Below is a small trained network, with its code and all its weights. Each question gives an input and a class and asks what happens when units are switched off, that is, made to give their printed mean instead of their output.

import numpy as np


def w(rows, s, z=0):
    codes = np.array(rows[::2]) - 128.0
    scale = np.full(codes.shape[1], s)
    scale[-1] = z or s
    return codes * scale


def f(y):
    return y / 2 * (1 + np.tanh(0.7978845608 * (y + 0.044715 * y**3)))


def log_softmax(a):
    a = a - a.max(-1, keepdims=True)
    return a - np.log(np.exp(a).sum(-1, keepdims=True))


def net(x, mask):
    res = np.array(x, float).reshape(1, 4) / 4 @ E
    y = f(res @ A[0][:, :-1].T + A[0][:, -1])
    res = res + np.where(mask, y, B[0][:, -1]) @ B[0][:, :-1]
    return log_softmax(res[-1] @ U[:, :-1].T + U[:, -1])


A, B = {}, {}
E = w([
[170,113,51,175,172,106],'x0',
[109,115,190,255,189,172],'x1',
[123,128,124,136,121,127],'x2',
[179,81,172,181,87,85],'x3',
],0.015)
A[0] = w([
[174,91,133,153,127,85,253],'n1',
[229,125,46,183,215,95,27],'n2',
[167,144,122,114,85,79,56],'n3',
[5,255,96,133,253,165,133],'n4',
[215,31,222,185,73,71,122],'n5',
[96,167,238,117,60,169,80],'n6',
[90,133,219,222,220,150,5],'n7',
],0.0095,0.002)
B[0] = w([
[110,145,139,95,162,173,175],'n1',
[46,121,147,230,185,37,213],'n2',
[144,174,145,59,117,142,159],'n3',
[144,69,84,157,81,209,244],'n4',
[160,103,64,95,158,255,238],'n5',
[38,97,193,247,221,44,199],'n6',
[216,196,137,67,25,58,255],'n7',
],0.01,0.014)
U = w([
[114,98,111,125,149,254,115],'0',
[51,114,166,158,195,73,249],'1',
[157,185,123,76,59,71,6],'2',
],0.015,0.0019)

Each question gives the input, the list of numbers given to net, and the class t.
The units are the neurons (one row each of A and B). Each row of codes is followed by its name. A weight is (code - 128) times the scale printed after its matrix; where a second scale follows, it is the last column's (A, B and U).
mask holds one flag per neuron, in row order. A switched-off neuron (its flag False) gives its mean, the last column of its row in B, instead of its output. The means were averaged over made-up inputs and are rounded, as every weight is.
A unit's drop is (log p(t) with every unit on - log p(t) with that unit switched off) / (log p(t) with every unit on - log p(t) with every unit switched off).
The circuit of an input: a set's keep is (log p(t) with only the set's units on - log p(t) with every unit switched off) / (log p(t) with every unit on - log p(t) with every unit switched off). Starting from all 7 units, units are removed one at a time, each time the one whose removal leaves the highest keep (on an exact tie, the one counted first), for as long as the keep stays at least 0.8.
circuit, biggest first: the units of the circuit, biggest drop first
top k neurons: the k neurons with the biggest drops, biggest first
drop when u is switched off: that unit's drop, to one decimal
input [7,-6,-4,-2], class 1: circuit, biggest first => n2
input [3,4,7,5], class 0: top 2 neurons => n5, n6
input [-6,-5,3,7], class 0: top 3 neurons => n5, n7, n2
input [1,3,-4,-2], class 2: circuit, biggest first => n5, n6
input [-4,5,7,-3], class 2: top 3 neurons => n7, n2, n5
input [-4,-6,-3,-8], class 0: top 2 neurons => n7, n4
input [6,-2,7,6], class 0: top 2 neurons => n5, n6
input [8,-6,6,5], class 1: top 2 neurons => n2, n7
input [7,8,5,-4], class 2: top 2 neurons => n7, n6
input [6,-3,-6,6], class 0: top 4 neurons => n5, n6, n1, n7
input [7,6,-1,7], class 0: top 3 neurons => n5, n6, n1
input [-4,0,8,3], class 1: top 2 neurons => n6, n4
input [-5,5,1,-3], class 1: top 2 neurons => n6, n5
input [-2,-6,-3,-7], class 0: circuit, biggest first => n7
input [7,2,1,-5], class 1: top 2 neurons => n2, n5
input [5,6,-3,6], class 0: top 4 neurons => n5, n6, n1, n3
input [3,8,8,7], class 2: top 2 neurons => n7, n4
input [-2,7,-4,7], class 0: top 2 neurons => n5, n1
input [7,-7,3,0], class 1: drop when n5 is switched off => 0.0
input [8,0,-2,8], class 0: drop when n7 is switched off => 0.1
input [-2,6,-2,5], class 2: drop when n4 is switched off => 0.5
input [4,7,7,-1], class 2: drop when n7 is switched off => 1.1
